[100 = 0]
[102 109 111  80 131 102  99 103 131  99 102 102  97 100  99 107  92 104
  97  95 106  91 100 106 101  99 103 101 120 101 117 101 103 101  94  98
 102  55  99  74  92] : [55]
[101 105 119  58 119 101 104 104  56 107  97  98 101  95  99  96  91 114
 103 101 100  98  87 107  99  95 101 100 108  80 108 100 103 101 109 102
 113 128  95  60  96] : [55]
[102 104  85 117 102 101  98  99 155  98 106 102 100  96 101 107  91 102
  88 101 104  80 110  98  99 101  99 100 120 110 111 103 100 103  98 101
  95  42 105 105  96] : [62]
[102 107 121  54 121 105 103 103  53 111  99  98  91 103 100  95  89 124
 104  94 106 100  90 109 103  93 103 101 133  82 107 101 106 102  95 101
 110 117  95  61  93] : [55]
[105 114 124  31 145 107 103 106  81 108 102  97  92  99 100 102  73 135
  99  95 111  79  92 114 101  90 103 100 163  80 118 104 108 105  99 103
 117  70  95  29  87] : [55]
[108 103  92  63 125 104  93  96  95  92 103  98  83 125 101 105  97 123
 143  89 115  93 130 110 107 100 107  99 174 121  92 106 104 105  66  98
  96  51 105  87  94] : [62]
[103 104  78 106 109 101  95  98 151  89 104 101  95 103 101 110  97 103
 103  97 107  87 123  99 101 103 102 100 126 119 106 104 100 103  87  99
  92  28 106 106  96] : [62]
[100 106 117  70 112 104 105 105  86 114 101  99  98  95 100  97  87 113
  80  98 103  93  82 106 100  93 101 101 112  80 111 100 104 101 105 102
 108 107  95  69  94] : [62]
[101 111 113  75 124 103 103 105 125 103 101 101 103  87 100 103  82 106
  72 101 103  83  87 105  97  95 100 100 112  86 127 100 103 101 111 101
 109  74  96  60  91] : [55]

[124 103 118 121  78  76 106  94 113 110 128  93  36 136  82 110 104 130
 109 115 113  96 115 111  77 105 123] : (46)
[ 74  87  76 104 131 109 104 121  95 112 150  54 115 138 104  95  97   3
 105 138 142 114 114 101 140 114  75] : (46)
[118 112 128  97  85  84 101  83 112  76  71 130  71  88  93  98 103 186
  94  82  79  85  93 104  64  92 123] : (47)
[ 72 110  78  85 120  89 105 116  99  66  99 109 124  89 110  79  95  55
  84  97  94 111  83  99 121 103  85] : (47)
[ 87 107 123  87 107 107  98  86 101  82  86  99 125  98 108  96 102 111
 104 101  98  92 105 102  87  92 112] : (47)
[ 69 109  95  83 114  89 101 106 106  77  97 101 124 102 102  85  97  78
  94  99 110 110  99 101 105 103  87] : (47)
[ 69 105 105  87 122 110  98 103  99  99 105  88 139 111 106  96 100  70
 107 109 121 112 114 103 107  99  86] : (46)
[ 51 108  89  74 134 112  99 115  96  80  89 106 174  88 118  82  95  41
  93  94  98 134 100  99 123  99  65] : (47)
[103 102  77  98  77  50 101 117 100  46  94 144  56  97  91  89  88 102
  71  99  66  98  65  99 123 110 107] : (47)
[ 88  87  83  94 122 138  95 104  83 131 112  60 146  91 117 102 100  48
 114 110 113  88 102  88 128  96  81] : (46)
[ 76  98  94  90 117 117  97  99  94 105 103  77 137 102 109  98 100  73
 108 108 114  98 106  97 109  96  87] : (46)
[110 121 130  90 104 114  97  76 107 118  73  90 111  86 102 101 104 142
 114  75 112  88 115 101  54  87 105] : (47)
[ 60 106  97  87 128 112  99 113 100 111 109  79 148 119 103  96  99  46
 110 109 132 130 122 104 117 101  71] : (46)
[ 96  86  66 108 101  89 106 120  94  89 126 100  89 111  99  96 100  53
  91 119  96 109  83  99 135 113  85] : (46)
[114 101 125 103  89 100  98  82 106 101  95 100  79 108  94 109 104 146
 105 101 104  86 110 103  73  96 116] : (46)

[ 96  98 104 102 104  99 102 105 103 104  99 111  98 101  96 101  94 101
  98 102  55 100 104  96  95  93  97  97  95  96  91  98  97  91  98  99
  98 105 104  98 103 104 100 100 100] : (36)
[ 95  94 106 101 106  95 101 105 103 107  99 110  95 102  95 101  95 101
  96 105  45 104 105  98  87  96  96  91  98  98  87 103  93  86  97  97
  96  99 102  98 106 108 101  97 101] : (36)
[ 99  97  95  91 100  95 101  88 102 104 102 105 106 100 102  99 156  96
  93 105 183 119  95  87 105  95  99  95  98  93 107 100  99  97  94 100
  97 100 103 100 102 104  99 106 108] : (44)
[ 97  98 105 101 103 111 103 108 104 106  99 124  98 102  93 101  83 101
  95 103  57 102 106  99  98  95  95  95  94  96  85  99  95  90  99  98
  98 113 103  97 100 106 101  97 102] : (36)
[102 101  98  91  94 107  98  93 104 102 103  94 101 102 100 102 130  96
 101 100 140 102  95 115  99 108  97  93 110  97 106 101 101 101  99  97
 100  97 104 103 100 102 101 103 104] : (44)
[ 96 101  98  96  99 100 101  93 102 101 101 112 106 101 104  90 132 100
  92 102 167 113  99 110 112 112 102 100  92 105 107  98 100 105  90 102
 100  92 105 100 101 104 100 104 105] : (44)
[102 100  99  99  99 101 100  98 100 104 100  96  98 100  96 106 106  98
 102 100  88  99 100  94  96  96  97  99 104  96  98 102  99  97 105  99
 100 102  99 100 101 100 100  99 100] : (36)
[ 97  99  98  94  97 100  98  94  99 100 101  93  99 101  96 102 114  99
 102 101 125 102  98 101 101  95  97  94 104  96 102 101 100  98 101 100
  99  98  97 100  99 102 102 101 103] : (44)
[ 96  92 105 105 103 118  99 103 106 104 101  97  95 100  95 103  88  99
 104 105  40  93 101 113  82 102  97  79 105  92  87 105  94  89  94  96
  94 114 103 100 108 108 101  98 101] : (36)
[104 101 100  97  98 109 101 103 101 106 100 104  99 101  94 109 108  96
 105 100  81  98 100  98 102  96  96  98 108  97  97 100 101 102 108  98
 101 102 100 101 101 100 101  97 100] : (44)

[115 103 105 105 105  93  99  98  86  92 106  94 102  99 103 104  98 112
  98 104 104  97 107 101  95 107 104 102 100  96  96 103  84 101 104 102
  93 100 104 102 102 103  97  87 104 101  93 103 101  98  97] : <46>
[ 94  92  85  98  90 123  97 118 105 107  91  82 109  99 100  95 101  99
 101 111 111  69 126 126  93  95  95 101  81  96 104  83 130  98 104 108
  97  95  96 106  96 102  94 109  88 108 109  86 105  99 101] : <46>
[ 96  90  62 108  61 144  97 139 143 114  79  88 135 101  92  85 101 102
 111 121 113  57 137 168  74 100  97  79  75 102  99  68 149  89 105 123
 103  86  66  54  81  96  90 144  82 115 111  60 108  95  97] : <46>
[ 64 102 119  94  93  82 101  94 116 117 114  84  97  96 114 100 100  87
  96  98  86  61 103  85 139  81  96 124 134  88 112 106 112 133  87 112
 110 104  66 159 120  89 118  82 108  93  71 117 105 118 110] : <48>
[104  85  78 110 112 102 114 100 113 117 107  88  94 107  88 116 104  99
  91 103  82 150 103  58  93  93 109 105  96 121  90 120 135 100 111 131
  88 105  81 154 104 102 126  73  97  98 115  81 125 112  94] : <48>
[102  97  98 104  98  97 101 103  99  98  93  99  98 105  95  98  98 103
 106 103  96  94 101 109  97 108 104  97  95 101  96  96  99 101 103 105
 100  98  95  90  98  99 101 101 103 102  96  97  96  97  98] : <46>
[105  76  63 128 124 126 115  86  83 102  96 100  81 108  87 111 100  97
 109 106 101 162  86  79  79  94 119  87  94 121 114 127 118  83 113 114
  92 121 129 149  93 121 132 103 107  93 142  83 111 101  92] : <48>
[120 100 105 109 102 103 106  75 108 101 107  90  88 101 102  97  98 106
  90  89  92 123 102  77 111  97 105  98 109 111 126  96  85 104  93  79
  94 101  67  92 103  99 113  91  96  83  99 107  83 109 101] : <48>
[ 84 101  89  85  94 118  97 123 102  99  89 102 115 103  95 104 106 104
  98 106 113  95 113 133  75 108  92  95  66  97  77  85 126  82 106 114
  99  93 108  87  92 101  77 109  87 118 112  83 112  88  97] : <46>
[140 101  86 109 110 115 115  77 127 103 105  89  94 112  89 112 107 109
  84  93  85 196  99  54 105  90  99  96  79 132 115 101 120  93 101 100
  85  96  64 102 104  95 106  79  83  89 119  87 101 110  97] : <48>
[ 85 101  99  93  95  79 106 121  97 118 104  71 113 102 105 113 111 109
  84 102  88 113 123  87  93  88  88 123  86 107  75 101 159 121 108 136
  88  94  53 161 108  96  98  58  97 107  84  94 131 116  99] : <48>
